Each row is followed by its class number.
[-23  38 100 -45  20 -36 -24 -39   0 -17 -22 -22 -12  59 -27 -28  24   0
 -20  35  17 -45  16   8  13   9  22  10  20  -4 -21  -5 -10  -5 -21 -22
 -49]
2
[-15 -38 -59 -28 -74 -30 -12 -29 -15 -40  31  23  -7 -24   6 -12 -23  -2
 -18 -29 -41   9  17   4 -12  25 -22  20  17  -4 -18 -21 -14 -10  39 -33
  -3]
7
[ 13 -11 -14 -11 -11 -21   8  -8 -26  -5  -4 -46  17 -44  -7   3   8 -65
  -4  29   0  11 -18   6  13  36  29   5   9  17  24   0 -37   9  19 -33
  18]
9
[-19 -19 -26  -9   1 -11   0 -28   2  -2   9  -6   7 -28   9   0 -30 -10
  -1 -12 -21 -14  23  17   4  -3   6  -3 -20  20   3  18   5 -13  20  22
  22]
4
[  7  24  15   4  49  -2   1 -46 -24  28   6 -17  34  -5  -4   6 -24  -6
   8   4 -24 -19  41   0 -11  -2  11   9  -8   0   8  10  18   9  12 -20
 -19]
5
[-23  69   4 -46  41  16  12   2 -27 -14 -26   1   7 -12   1  21  32 -55
   8  24 -48 -16   5 -16  34  12  71 -13   0   4 -23  15 -20   5  -4 -13
 -17]
0
[  5  27 -12 -14  33  -1   1 -28 -23 -15  16  -5  11 -15  -1 -16 -14  -3
  23   2 -11 -10  20  20   2   2   4   1 -23 -10  10   1  20   1  17  -5
 -11]
3
[  1  -8 -19  14 -20   4  -6  -8  -2 -35 -15  11 -15  21   3 -15  45 -25
   1   2 -23 -24  11   0  -6 -19   9  -1  -7 -18   0  -5  -8  -6 -10 -11
 -16]
6
[  0  17  -2 -15  19  -7   4 -57 -12  -4   5  -7  37  -7  -2 -26 -13   3
   7  -2 -30  -2  50   3 -12  28   7 -21 -25 -10   8   4  -5   3  18   0
 -22]
1
[ 18   4 -20  -3   8   3   4  -6 -10 -14   4   6   8   3   1 -10   8 -13
   6   1 -21 -17   5   4   0  -1  13  12 -12 -15  10   3  -4  -1   1  -4
  -5]
7
[  9  -3 -16   5 -43  -5   4  -8 -20 -14   3  -6 -10 -14  -5   0  11 -32
 -23 -16 -13  -9 -10   7  -7  19  -6  14  16  -9  -8  -7  -8  -3  11 -12
  35]
7
[  9  13 -25  18   1 -16   0  26 -39  18  -8  14 -21   8 -21 -29 -35 -47
 -22  42   1  37  44  11  46  52 -28 -19  22  46  20  19 -32  41  -1  -9
 -26]
9
[-15 -17 -13  -5 -34  -7  -7  -1  -7 -23   2 -25  -8 -38   2   8  14 -29
  -8  -3   3   7 -20  16   9  -1   5  16   7  -2   2   0 -17 -12  13  -1
   1]
3
[  9  17 -19 -15  23  30  17   0  27  -1  -2  12   5 -30  30  -5 -26 -49
  -3 -48 -25 -48 -12  10   9  -6  41 -25 -40 -19   0   7  25 -17   3  13
  52]
5
[  2  10 -24 -21   8   6   7 -45 -25 -11   9   4  24 -10  -5 -21 -19  -8
   3  -7 -43 -10  34  12   8   7  20   0  -4  -3   7   1   1   2  30  -2
 -31]
0
[  5  10  -5 -12 -21   6  -2   9 -13 -27   8 -21  -5 -19   6  20  11 -39
  -5 -12  -4  -6 -19   0  -6  -6  10  10  12   2 -16   7 -11   3  15  -2
  13]
4
[  0  16 -15 -13  27 -16  -3 -46 -13 -16   6  -2  19   8  -3 -22  -7  -1
   8  13 -17   0  45   5   4   2   7 -14 -22   0  10  -3   4   6  20  12
 -30]
1
[-52 -93 -28  50  -3  36 -11 -19  -8 -29 -16  24   0  -9 107   3  47 -43
 -33 -12 -40 -17  33  -9   9 -31  33 -16  10 -28   2  26 -14 -22  -6 -13
 -43]
5
[  1  16 -23 -19  32  17  18 -33 -18 -14  19  10  32 -17  -6 -15 -28  -6
  15 -15 -23 -19  10  10  11  12  15  -9  -7  -4   0  -1  21  -5  20   2
 -18]
0
[ -3  23 -20 -18  31  -1  -1 -44 -24 -16  14  -2  16  -4   0 -14 -28   3
  12 -15 -35 -10  40   9  -5   5  19 -15 -27  -2   5  17   6  -8  12   1
 -21]
4
[ 14  -8 -40  -5  15 -27   2 -38 -15 -15  42   5  18  -8 -10 -19 -49   5
  14  -2 -17   6   5  12   4  10  17 -10 -17  -1  19  -1   1 -37  10  -3
 -21]
7
[ -9 -52 -10   1 -58 -13   2  -1  -8  -3  -9 -39 -47 -38  31   3  15 -47
  -2 -32 -17 -19  -6  28  -6   1  -4  15  37   2 -14  23 -10 -15   6 -24
  20]
4
[ 10 -23  -7   3 -31   8  -4 -12  12 -50   6 -17  14 -11   0  -1   1 -43
  -7 -32 -42  -1   5  10  -9  20  32  -5 -21 -14 -10  -7  -4  -4  16  12
   6]
2
[-18  29  -5 -10  25  -7 -11 -57 -14 -31  20  14   2  31 -12 -29 -27  10
   3   1 -14   1  25  20  17   6  23 -30 -19 -13   0   6   2 -28  -4  16
 -37]
6
[ 23 -71 -19  53  33 -36  10  -2 -27  31  15 -20 -61  58  11 -47  -3 114
  30  29  34 114  42 -11 -34  23 -65  -6  20 -50  62  -5 -16  27 -24 -66
 -80]
9
[  2  -8  -9 -10   4  -7  -9  -3 -28 -21   2 -19  14 -17  -2   8 -15 -25
   2 -10   5  15  -7  14  15  21   8   2  10   5   5  -1   4  -1  16 -17
  -2]
9
[ -4   4   9 -19 -13  -7  10  -8  -1 -26  12 -40  15  -9 -15  14  -3 -17
  -4   8  18   3 -14   8  -5  18   4  14   9   9   4   9 -15  -2  10   0
 -18]
8
[  5 -17 -15  -2 -31 -12  -3   4  11  -9  -8 -12 -25 -16   7  15   4 -37
 -10 -14  15  -7 -15   6   4   6   0   4  18   7   5   8  -7 -13   4  -2
  -2]
5
[ -2 -43 -31 -13   7 -25 -15  -8 -38  -3 -30   1  19  -9 -14  14  36  23
  23  10 -54  28  43   6  22 -11  30   1 -15  11  15  14 -26  19   5 -11
 -44]
7
[ 12 -17  -5  -6 -10 -24 -51  10  15 -46  -5  16 -34  25 -34   7 -28  -1
  45   1 -40 -14  62   4  20 -22  14 -11 -13   7 -10   5  11 -12  -7  11
 -71]
5
[ -7   2 -18 -14  18  -4  -3 -40 -28  -1   9 -17  12 -10 -11 -13 -25  -1
  21  11 -35 -12  51   2   4  22   7  -4 -27   4   7   8   7   3  25  -2
 -12]
8
[ 21  37  31 -12  42   4  -2  -2 -18 -32 -18  -1  61  22 -15   4  27 -16
  17  30 -21   1  39  -8  -3  -2  20 -13 -23   7   7  -3   8  29  -8  -9
 -28]
1
[ -2 -14  -1  -3 -34  -6  -8   5 -17 -22   1 -50 -25 -38   7  23  28 -35
   1 -16   9   5 -38  21   3  -9  10  30  30  -6  -2   2   2   1  18  -6
  11]
3
[ -3   2 -17  -6   8  -7   0 -40 -25   0   4   2  16  -1  -9 -21 -25  15
   0 -17 -33 -11  33  12  -3  24   8  -4  -7  -6  16  12   9  -4   7   2
  -8]
7
[-11  -7 -13 -10  24   5   0  -6 -15 -23 -21   7  -6  10 -17   1  22  13
  11 -12 -25   0  22  -3  21  -2  15  -5  -6 -16   0   3 -12  -7 -10  -9
 -60]
0
[ 17  13  10  18 -22   5   9  -2 -10  -7  -1 -20   4 -12   3  -9  15 -48
  -5 -20   2  -2  -6   9 -18  21 -15  -5  20  -7 -20  -9  18  18   4  -8
  35]
1
[ -3 -17  10 -16 -17   5 -10   9   8 -18 -12 -12 -14   3   9  -5   1 -18
  -9 -20  -4 -13  -9   0   7  24  19  -5   4  -2   2   5   4   1  10  22
   5]
2
[  0 -21 -21 -11   5  10  16   3 -23   1   4  -4  19 -28  22  18   6 -37
  -8  -7  -2  -3 -19   6  22   2  -4  28  29  13   3   7 -10  -3  22 -19
 -24]
0
[-20  -1 -38  -1 -30 -20   0 -59 -11  19 -17   6   1  -8   8  10  39  20
 -19  11 -61   8  79   0 -31 -35 -16  30 -30  -9 -21   6 -47  10  42  -8
 -12]
4
[ -5 -38 -19 -15  -6 -23  -1   7  -2   8 -12 -20 -15 -14  34  11   7 -18
  -6  -8  -1  -4 -20   2   5  17  11  32  18   6  31  18 -14 -25  -6 -22
   2]
7
[ -8  13  -3 -11  35  -1   1 -30 -22  -4   5  -5   7  -3 -29 -23 -41   7
  11 -19 -28 -26  30   4   3  12  13  -7 -13 -15   4  -8  13 -13  15  -2
 -33]
0
[ 29  19  -2  -8  11 -17 -20  27 -30 -52  -4  -1 -32  15 -24 -10  10 -28
  29  28 -16  -5  24   7  21  -5   7 -12 -17   4  13 -13  18   5  -7 -26
 -13]
3
[  2  12 -24 -36  -4  -6  -2 -28 -19 -25  -3   1   5   4 -19 -20  -3   0
   0  -1 -21  -9  28   6  19  14  11 -20 -30   3   8  -2  -3   0  16  -3
 -10]
8
[ 13  28   1   0  18   5  10  -2   0 -20 -25  -4   4  19   4  -4  43 -24
   1   4 -12  -4  27   1  -3  -4   6  -5 -14 -11   2   8  -8  13 -12   2
 -28]
1
[-23  19 -19   6  54   8  10 -66 -10  14  26  -3  64 -23  47  22  -2 -11
   8  -1 -12  16   9   5 -14   1  21  10  -6  10 -12  43 -10 -18   5   2
 -34]
4
[  1  -6 -12 -15  28  -9   6 -44 -17   7   2   6   9   7  -5 -26 -14  25
  13  -9 -31  -9  45  11   7  19   7 -20 -15   7   7  10  20  16  20   7
 -28]
2
[  8  22  12  -5   0   0  14  19  -4  -6  -5 -45 -13 -41  18  38  43 -49
  19  14   9   3 -34  21   1   0  23  22  28  14  -4  22   5  30  10   2
  31]
3
[ 13  24  -3   1   5   4   4  -4   6 -33 -12   8   5  17   6 -14  18 -25
  -5   3 -25  -5  36  -3  -4   0  17 -29 -21 -11   3   3 -11   6  -1  13
 -21]
1
[  2  -9   6 -10   9  13   7  27 -13 -15 -11  17  19  28   5  -3  34  16
  -9  42 -28  -6  23 -24  -2 -33   1   9  -8  -1  29 -10 -14  40   3 -27
 -15]
6
[  2 -10  -2  -5   5   4   9   0   2  -3   5 -13   8 -15   4   8   2 -24
  -8 -12  -4 -11 -17  -6   8  23  14  -1   7  13   1   8   2  11  12  11
   3]
2
[ -6 -46 -10  -1 -17  18  -9   2 -21 -21 -20 -10  20 -21   6   7  23 -27
 -16 -38 -18 -39  -8 -19   0  23   6   6   6   4  11   0   8  -2  15  -9
  -6]
2
[-13 -55  26  -3 -28 -24 -42  18 -23  10 -23  -5 -35  24  44 -23 -14 -32
 -17 -12  23  11 -28  29  43 -14  17  -9  31   3  14  14 -23 -62 -14 -14
 -28]
6
[ 13  13 -48  -1 -40   3  13 -15 -19 -34  21 -12   3 -18 -26   6   7 -43
 -25 -12 -12   9 -32   9   9  12   7  20  10  -1  -2  -8  -6  -2  10  10
  28]
7
[ 10   4 -18  -6  21   0   0   3   4 -46 -17  17 -10  32  -7  -3  37 -14
  -6 -15 -28 -12  17  -4  12 -11  20  -9 -27  -5  -4  -9  10  10 -10  -1
 -28]
2
[-10  -3  20 -11 -10 -27 -38 -72   1 -39  -6 -24 -47  21   8 -35  25 -53
   2   9 -21 -30  11  48  39 -28  66  -7 -21 -36 -24   1 -36 -40   7  17
 -18]
6
[ 14 -33 -17  -7 -10  22  -4  21 -32  29 -34 -17  29 -31  22  36  26  11
  24 -13 -25  -7  16  -6 -18  15  -7  40  12   8  27  27  10  37  34  13
  24]
7
[  2 -18 -14 -18 -31 -13  -4  -1   6 -31  -6 -26 -18 -26   4  24   9 -47
  -4 -26   6 -10 -23  10   4   8  15  11  17   0  -3   1  -5 -14   6 -16
  -3]
5
[ -1   3 -15  -6 -15  18   3   6 -16 -47  -2 -23  23 -23  -8  18  15 -56
  -9 -13 -10   4 -15   9   6  12  15   7  -2   9  -4  16 -15   0  -6   5
   0]
4
[ 11  16  11   2  13   6  -1  -1 -19  -8  15 -38   0 -10  -2  10 -10 -49
  -1   5  15 -19 -19   0  11  15  17   4   5   7   0   8   1  -3  12   4
   7]
8
[ -6 -30  -9 -16 -16 -37 -31 -25  -6 -54  -3 -13 -18  -3   0  30  -6 -39
 -11 -13   9   3  12  18  29  13  14  -3  10  21   6  10 -16 -39   7  -8
 -50]
5
[ -7  12 -14 -20  49 -15   1 -37 -35 -10 -17 -18  11 -11 -20   3  -3  -5
  33   9 -17 -10  45   4   2  22  20 -15 -29  -3  13   4  17  -1   4 -17
 -25]
5
[ 13 -20  -5  -6 -13   5   7  -1  12  -3  -9 -26  -8 -21  38  26  10 -30
   4 -29  24   4 -31  29   6  -9  29  -5  24  -1  14  36  -4 -19   5  22
 -19]
5
[  8 -15 -14  -8   6  -9  -5 -36 -16  -7   3 -41  11 -28  26   9   6 -44
   1 -23  -4   6  -5  13  12  15  17  13   7  -4  10  17 -18 -17  20  -2
 -28]
1
[  0  23 -23 -19  31 -10  -1 -58 -21   6   5  -8  19 -12 -13 -19 -17  14
  19  -8 -26   7  31  12   8  29  15  -8  -8  -2   6   7  16  20  14 -15
  -3]
9
[ -9 -13 -45  32  -8  31  26  -5  -7  12  16  -7  40 -21   9  13  29 -41
   5  13 -23  41 -12  -6  11   2  -3  18  11   4 -15  32 -35  -5 -30 -17
 -54]
8
[  7  -2 -21  14   3   6  -1   2  -8 -10 -16  16 -12  20 -10  11  25  14
   6   6 -19  -2  50 -22 -17  -7 -27   6  -8 -16   7   1  -6   9  -7 -25
 -52]
5
[ 18  23  -4  16  30   6   0 -14 -10 -17  -3 -12  16   7  -6  -1  21 -23
   8  13 -10  -3   9  -6  -5  -2  24   3 -11 -18   7  -1  -5  11  -4 -18
 -14]
9
[  7   2  -2   1  14 -26   0 -36 -19 -10  -5  -6  13   7   2 -19 -10 -11
  13  -3 -31 -12  64  18 -16  -1 -12  -7 -15   3   0  -5  26   0  18 -14
 -13]
1
[ 34 -39  18  43  60  32 -22   8 -58 -53  17 -14  53  51 -17 -11 -11   7
  -3  -1 -32  -8  26   2  17 -70  25   8 -16 -19  56  -5  13  12  -4  -9
 -97]
6
[  3  -7  -4  -1  32 -21   4 -52   6  13  15 -13   3  -2  -1 -25 -22 -13
  -4 -18 -26 -29  18  13   8  11  18   3  -9   6   2   8   8  -1   9  -4
 -24]
2
[  4  12 -18  13 -15  22  14  12 -37 -14 -15  -3  17  -1  -4 -13  26 -38
  -7  15 -10 -14  -3 -10 -18  11   3  -6   5   0  19  -5   5  22   5  -8
  20]
6
[  6   5 -18  -6 -14   0  12 -12  -8  -5   0 -18  17 -29   3   3  -2 -29
 -10 -17  -9  22 -13  18   4  18  20  -3   9   3   0   4  -4  18  15  -8
  28]
9
[ -8 -12 -25  18 -20  -3 -14 -10  -4 -32 -29  17 -29  31  14 -15  61 -17
  -5  -3   3 -10   0  -1  -4  -9   0  -1   5 -12   3  -5   4  -5 -17  -6
  -4]
6
